[[137 110 126 120 144 145 132 146]
 [151 123 124 143 131 141 119 148]
 [136 131 126 137 119 128 113 111]
 [116 138 144 134 150 152 115 115]
 [119 127 145 108 142 125 132 137]
 [140 148 124 118 112 126 143 148]
 [116 105 110 119 137 107 126 121]]
|
[[146 148 111 115 137 148 121]
 [132 119 113 115 132 143 126]
 [145 141 128 152 125 126 107]
 [144 131 119 150 142 112 137]
 [120 143 137 134 108 118 119]
 [126 124 126 144 145 124 110]
 [110 123 131 138 127 148 105]
 [137 151 136 116 119 140 116]]

[[145 126 114 120 125 130]
 [113 129 127 131 113 130]
 [132 138 130 132 113 115]
 [136 128 129 112 139 128]
 [130 127 131 106 134 127]
 [121 124 129 110 135 136]
 [118 108 138 128 131 126]]
|
[[130 130 115 128 127 136 126]
 [125 113 113 139 134 135 131]
 [120 131 132 112 106 110 128]
 [114 127 130 129 131 129 138]
 [126 129 138 128 127 124 108]
 [145 113 132 136 130 121 118]]

[[118 111 140 129]
 [122 148 148 118]
 [135 129 136 116]
 [105 121 125 122]]
|
[[129 118 116 122]
 [140 148 136 125]
 [111 148 129 121]
 [118 122 135 105]]

[[130 140 123 118 132 140]
 [120 126 128 131 137 126]
 [124 119 129 134 130 119]
 [124 125 131 126 129 121]
 [116 112 120 136 141 105]
 [128 129 127 130 127 125]
 [129 126 129 131 125 125]]
|
[[140 126 119 121 105 125 125]
 [132 137 130 129 141 127 125]
 [118 131 134 126 136 130 131]
 [123 128 129 131 120 127 129]
 [140 126 119 125 112 129 126]
 [130 120 124 124 116 128 129]]

[[125 145 130]
 [124 137 130]
 [133 129  98]
 [135 124 107]
 [133 114 107]
 [125 120 114]
 [122 126 131]]
|
[[130 130  98 107 107 114 131]
 [145 137 129 124 114 120 126]
 [125 124 133 135 133 125 122]]

[[154 112 107]
 [140 148 144]
 [146 151 145]
 [106 104 142]
 [104 106 133]
 [111 107 143]
 [140 143 147]
 [131 132 138]
 [132 130 142]
 [135 124 145]]
|
[[107 144 145 142 133 143 147 138 142 145]
 [112 148 151 104 106 107 143 132 130 124]
 [154 140 146 106 104 111 140 131 132 135]]

[[121 143 122 133 130 120 125 127 133 126 124 133 134 125]
 [130 105 135 120 122 122 130 127 123 125 133 123 128 126]]
|
[[125 126]
 [134 128]
 [133 123]
 [124 133]
 [126 125]
 [133 123]
 [127 127]
 [125 130]
 [120 122]
 [130 122]
 [133 120]
 [122 135]
 [143 105]
 [121 130]]

[[130 125 122 132 126 134 128 140]
 [140 130 130 130 131 121 146 124]
 [131 143 130 126 126 140 132 122]
 [130 131 136 130 132 124 134 112]
 [143 123 129 144 133 130 150 126]]
|
[[140 124 122 112 126]
 [128 146 132 134 150]
 [134 121 140 124 130]
 [126 131 126 132 133]
 [132 130 126 130 144]
 [122 130 130 136 129]
 [125 130 143 131 123]
 [130 140 131 130 143]]
---
[[130 131 132 132 126 127]
 [127 121 134 128 134 127]
 [134 133 128 125 121 121]
 [125 127 124 133 129 126]
 [129 127 129 129 126 129]
 [132 125 128 130 128 124]
 [129 131 115 128 126 123]
 [117 127 130 112 136 151]
 [123 125 124 134 124 125]
 [134 124 131 125 132 132]
 [128 128 128 130 131 129]
 [127 132 125 125 122 123]]
|
[[127 127 121 126 129 124 123 151 125 132 129 123]
 [126 134 121 129 126 128 126 136 124 132 131 122]
 [132 128 125 133 129 130 128 112 134 125 130 125]
 [132 134 128 124 129 128 115 130 124 131 128 125]
 [131 121 133 127 127 125 131 127 125 124 128 132]
 [130 127 134 125 129 132 129 117 123 134 128 127]]

[[123 129 127 133 128 125 126 133 128 128 128 127 126 126]
 [136 129 132 126 128 130 132 156 125 125 128 132 132 128]
 [132 128 134 112 130 131 137 132 125 124 127 133 139 124]]
|
[[126 128 124]
 [126 132 139]
 [127 132 133]
 [128 128 127]
 [128 125 124]
 [128 125 125]
 [133 156 132]
 [126 132 137]
 [125 130 131]
 [128 128 130]
 [133 126 112]
 [127 132 134]
 [129 129 128]
 [123 136 132]]

[[133 127 115 122 140 131 127 145 116 141 115 128 132 129]
 [125 132 138 121 126 132 126 115 151 121 137 129 122 125]]
|
[[129 125]
 [132 122]
 [128 129]
 [115 137]
 [141 121]
 [116 151]
 [145 115]
 [127 126]
 [131 132]
 [140 126]
 [122 121]
 [115 138]
 [127 132]
 [133 125]]

[[136 124]
 [128 103]
 [133 114]
 [141 118]
 [135 144]
 [128 149]
 [143 123]
 [130 127]
 [138 157]
 [143 122]
 [130 101]]
|
[[124 103 114 118 144 149 123 127 157 122 101]
 [136 128 133 141 135 128 143 130 138 143 130]]

[[142 147 130 149 127 149 105]
 [136 141 127 138 126 128 124]
 [128 124 128 124 127 111 140]
 [132 128 132 132 128 137 121]
 [130 131 125 126 129  99 147]
 [130 132 132 136 131 149 120]
 [131 127 129 129 128 120 132]
 [123 123 131 127 135 137 136]
 [121 123 129 122 131 120 146]
 [140 141 127 139 124 122 121]]
|
[[105 124 140 121 147 120 132 136 146 121]
 [149 128 111 137  99 149 120 137 120 122]
 [127 126 127 128 129 131 128 135 131 124]
 [149 138 124 132 126 136 129 127 122 139]
 [130 127 128 132 125 132 129 131 129 127]
 [147 141 124 128 131 132 127 123 123 141]
 [142 136 128 132 130 130 131 123 121 140]]

[[111 132 108 149 124 131 146 116 135 121 126 127 125 125 129 123]
 [137 136 129 121 122 129 112 123 131 125 132 132 130 133 121 128]
 [115 130 130 121 130 114 120 128 132 134 130 129 127 129 124 136]
 [116 129 119 134 132 133 125 119 131 120 127 133 131 132 130 125]
 [123 128 116 131 125 128 137 115 132 122 133 134 131 132 133 128]
 [119 135 113 140 123 128 132 114 135 116 129 132 128 131 117 127]]
|
[[123 128 136 125 128 127]
 [129 121 124 130 133 117]
 [125 133 129 132 132 131]
 [125 130 127 131 131 128]
 [127 132 129 133 134 132]
 [126 132 130 127 133 129]
 [121 125 134 120 122 116]
 [135 131 132 131 132 135]
 [116 123 128 119 115 114]
 [146 112 120 125 137 132]
 [131 129 114 133 128 128]
 [124 122 130 132 125 123]
 [149 121 121 134 131 140]
 [108 129 130 119 116 113]
 [132 136 130 129 128 135]
 [111 137 115 116 123 119]]

[[149 100 131]
 [128 128 129]
 [113 120 143]
 [128 127 127]
 [127 131 129]
 [125 129 127]]
|
[[131 129 143 127 129 127]
 [100 128 120 127 131 129]
 [149 128 113 128 127 125]]
